Below is a small trained network, with its code and all its weights. Each question gives an input and a target symbol and asks what happens when units are switched off, that is, made to give their printed mean instead of their output.

import numpy as np


def w(rows, s, z=0):
    codes = np.array(rows[::2]) - 128.0
    scale = np.full(codes.shape[1], s)
    scale[-1] = z or s
    return codes * scale


def norm(h):
    return h / np.sqrt((h * h).mean(-1, keepdims=True) + 1e-5)


def f(y):
    return y / 2 * (1 + np.tanh(0.7978845608 * (y + 0.044715 * y**3)))


def softmax(a):
    e = np.exp(a - a.max(-1, keepdims=True))
    return e / e.sum(-1, keepdims=True)


def log_softmax(a):
    a = a - a.max(-1, keepdims=True)
    return a - np.log(np.exp(a).sum(-1, keepdims=True))


def net(x, mask):
    ids = ['ΘΨΩαβγηξσ'.index(c) for c in x.split()]
    T = len(ids)
    res = E[ids] + P[:T]
    u = 0
    for l in range(3):
        q, k, v = (norm(res) @ M[l].T for M in (Q, K, V))
        z = softmax(np.where(np.tri(T) > 0, q @ k.T / 2**0.5, -1e9)) @ v
        res = res + np.where(mask[u], z, O[l][:, -1]) @ O[l][:, :-1]
        u += 1
        y = f(norm(res) @ A[l][:, :-1].T + A[l][:, -1])
        res = res + np.where(mask[u : u + 4], y, B[l][:, -1]) @ B[l][:, :-1]
        u += 4
    return log_softmax(norm(res)[-1] @ U[:, :-1].T + U[:, -1])


Q, K, V, O, A, B = {}, {}, {}, {}, {}, {}
E = w([
[81,178,162,52,177,89,73,125],'Θ',
[45,39,94,141,186,139,86,69],'Ψ',
[130,136,179,95,224,169,174,225],'Ω',
[114,159,128,102,86,100,20,71],'α',
[169,199,169,115,99,171,127,132],'β',
[92,72,79,202,64,186,104,119],'γ',
[164,58,169,148,120,189,171,21],'η',
[108,135,94,136,126,124,78,252],'ξ',
[50,175,161,182,140,241,183,131],'σ',
],0.015)
P = w([
[114,114,89,123,169,167,108,122],'0',
[78,108,197,179,120,129,102,154],'1',
[75,88,174,113,94,162,89,168],'2',
[146,209,48,181,212,136,112,92],'3',
[119,158,7,45,123,209,132,113],'4',
[77,143,205,219,134,56,79,149],'5',
[49,80,177,63,29,167,128,171],'6',
[135,198,69,179,217,132,91,100],'7',
[118,160,28,44,120,226,143,117],'8',
],0.011)
Q[0] = w([
[182,85,43,83,189,239,177,145],'0.h1',
[208,251,222,77,218,100,198,142],'0.h1',
],0.028)
K[0] = w([
[206,187,230,118,133,97,147,148],'0.h1',
[107,41,131,80,2,115,88,218],'0.h1',
],0.035)
V[0] = w([
[76,155,169,137,231,173,182,86],'0.h1',
[61,194,112,130,253,52,98,169],'0.h1',
],0.0019)
O[0] = w([
[41,161,173,141,248,192,29,125,252],'0.h1',
[61,218,105,102,151,99,171,102,197],'0.h1',
],0.0013,0.002)
A[0] = w([
[234,254,202,75,57,106,181,105,62],'0.n1',
[194,88,81,158,92,128,66,208,80],'0.n2',
[244,57,115,114,100,103,14,84,1],'0.n3',
[155,163,176,28,134,41,116,69,50],'0.n4',
],0.0083,0.0043)
B[0] = w([
[141,81,123,147,147,180,10,159,246],'0.n1',
[142,144,72,150,73,79,140,166,254],'0.n2',
[139,183,167,110,94,148,107,96,65],'0.n3',
[80,164,125,120,133,108,89,122,188],'0.n4',
],0.012,0.0006)
Q[1] = w([
[195,173,22,72,157,168,154,101],'1.h1',
[92,72,115,1,37,172,175,156],'1.h1',
],0.037)
K[1] = w([
[72,59,241,117,56,124,107,183],'1.h1',
[108,105,68,4,87,199,152,132],'1.h1',
],0.035)
V[1] = w([
[141,166,164,107,123,143,114,254],'1.h1',
[128,103,92,42,122,95,56,106],'1.h1',
],0.019)
O[1] = w([
[90,93,255,185,99,57,103,155,147],'1.h1',
[159,184,105,207,203,71,108,101,2],'1.h1',
],0.0092,0.0053)
A[1] = w([
[153,93,228,163,87,56,135,121,17],'1.n1',
[71,142,69,178,21,151,59,39,67],'1.n2',
[198,48,143,54,252,106,205,197,1],'1.n3',
[154,8,120,133,163,140,103,61,81],'1.n4',
],0.014,0.0035)
B[1] = w([
[207,78,75,98,140,155,130,140,255],'1.n1',
[155,115,152,197,98,123,131,84,238],'1.n2',
[176,95,156,250,156,111,130,119,151],'1.n3',
[137,97,59,151,114,148,122,97,182],'1.n4',
],0.014,0.0059)
Q[2] = w([
[132,46,227,159,190,27,126,103],'2.h1',
[173,207,62,248,250,93,130,129],'2.h1',
],0.017)
K[2] = w([
[179,206,140,98,94,140,73,205],'2.h1',
[110,114,108,59,108,91,5,51],'2.h1',
],0.025)
V[2] = w([
[84,138,56,157,102,114,89,236],'2.h1',
[185,193,167,106,102,177,1,143],'2.h1',
],0.015)
O[2] = w([
[22,126,14,52,63,134,120,200,254],'2.h1',
[125,184,150,2,85,198,56,129,147],'2.h1',
],0.0065,0.001)
A[2] = w([
[96,55,177,94,85,116,134,141,168],'2.n1',
[239,95,96,39,118,146,207,84,3],'2.n2',
[83,113,159,2,215,58,193,102,216],'2.n3',
[100,172,129,208,98,200,118,193,221],'2.n4',
],0.016,0.0038)
B[2] = w([
[138,248,85,148,197,135,167,129,246],'2.n1',
[79,94,212,41,118,40,122,155,152],'2.n2',
[97,16,179,221,93,109,96,112,142],'2.n3',
[78,86,154,131,69,121,131,130,224],'2.n4',
],0.013)
U = w([
[30,115,183,162,167,18,49,114,106],'Θ',
[145,93,12,131,209,158,134,83,114],'Ψ',
[232,100,184,171,181,130,179,206,150],'Ω',
[189,235,162,130,108,97,70,60,120],'α',
[177,81,147,83,105,233,5,177,27],'β',
[170,16,119,197,7,141,147,107,124],'γ',
[164,67,157,26,114,82,166,87,248],'η',
[110,157,56,105,104,35,110,254,74],'ξ',
[34,183,171,119,114,193,187,124,165],'σ',
],0.0063,0.0016)

Each question gives the input, a string of symbols that net reads in full, and the target symbol t.
The units are the heads (2 rows each of Q, K, V and O) and the neurons (one row each of A and B). Each row of codes is followed by its name. A weight is (code - 128) times the scale printed after its matrix; where a second scale follows, it is the last column's (O, A, B and U).
mask holds one flag per unit, layer by layer, with each layer's heads first. A switched-off unit (its flag False) gives its mean, the last column of its rows in O or B, instead of its output. The means were averaged over made-up inputs and are rounded, as every weight is.
A unit's drop is (log p(t) with every unit on - log p(t) with that unit switched off) / (log p(t) with every unit on - log p(t) with every unit switched off).
The circuit of an input: a set's keep is (log p(t) with only the set's units on - log p(t) with every unit switched off) / (log p(t) with every unit on - log p(t) with every unit switched off). Starting from the 12 units with the biggest drops (on a tie, the unit counted first), units are removed one at a time, each time the one whose removal leaves the highest keep (on an exact tie, the one counted first), for as long as the keep stays at least 0.8.
circuit, biggest first: the units of the circuit, biggest drop first
unit that matters most: the unit with the biggest drop
top k neurons: the k neurons with the biggest drops, biggest first
k most important neurons of layer l: the k neurons of layer l with the biggest drops, biggest first
input Ψ Θ Ω γ Ψ η η σ ξ, target η: top 3 neurons -> (2.n2, 2.n1, 0.n1)
input Ψ η ξ ξ Ω ξ σ α, target ξ: top neuron -> (1.n1)
input σ σ γ σ Ψ, target γ: top 3 neurons -> (2.n1, 1.n4, 1.n2)
input σ Ψ Ψ Θ Ψ ξ β σ σ, target β: circuit, biggest first -> (1.h1, 0.n1, 2.h1, 1.n1)
input ξ σ η Θ, target σ: 2 most important neurons of layer 2 -> (2.n1, 2.n2)
input η ξ ξ, target η: circuit, biggest first -> (1.h1, 2.n2)
input Ω σ Ω ξ β ξ α Ψ ξ, target α: circuit, biggest first -> (1.h1, 2.h1)
input η ξ α η η, target α: top 2 neurons -> (1.n1, 2.n4)
input γ Θ Θ, target γ: circuit, biggest first -> (2.n3, 1.h1, 2.n1)
input σ σ Ω α η ξ ξ α Θ, target Θ: top 2 neurons -> (2.n3, 0.n4)
input η σ β ξ α β α α, target β: circuit, biggest first -> (1.n1, 1.h1)
input η β α Ψ σ β α Ψ, target β: top 4 neurons -> (0.n1, 1.n1, 2.n1, 1.n2)
input ξ α ξ η Ω, target ξ: top 2 neurons -> (0.n2, 1.n1)
input Ω σ Ω Ψ β, target Ω: circuit, biggest first -> (1.h1, 1.n1, 2.n1)
input Θ γ σ β σ σ Θ γ, target σ: circuit, biggest first -> (1.h1, 2.n1)
input σ Ω σ α β γ β β, target γ: circuit, biggest first -> (2.n1)
input η Ω Θ η, target Ω: circuit, biggest first -> (1.h1, 2.n1, 1.n1)
input α σ ξ Ω Ψ Ψ, target Ω: 2 most important neurons of layer 1 -> (1.n3, 1.n1)
input α σ σ σ σ ξ Ω σ, target ξ: top 2 neurons -> (1.n1, 0.n2)
input Ψ Ψ σ α σ α, target α: unit that matters most -> 1.h1
input Ψ Θ β Ω Ω Θ σ ξ η, target η: 2 most important neurons of layer 1 -> (1.n4, 1.n3)
input σ β Ω σ, target β: circuit, biggest first -> (0.n1, 2.h1, 2.n1)
input Ψ Ψ Ψ ξ σ η Θ, target Θ: circuit, biggest first -> (2.n3, 0.n4)
input Ω β η ξ Ω, target η: top 2 neurons -> (2.n2, 2.n1)
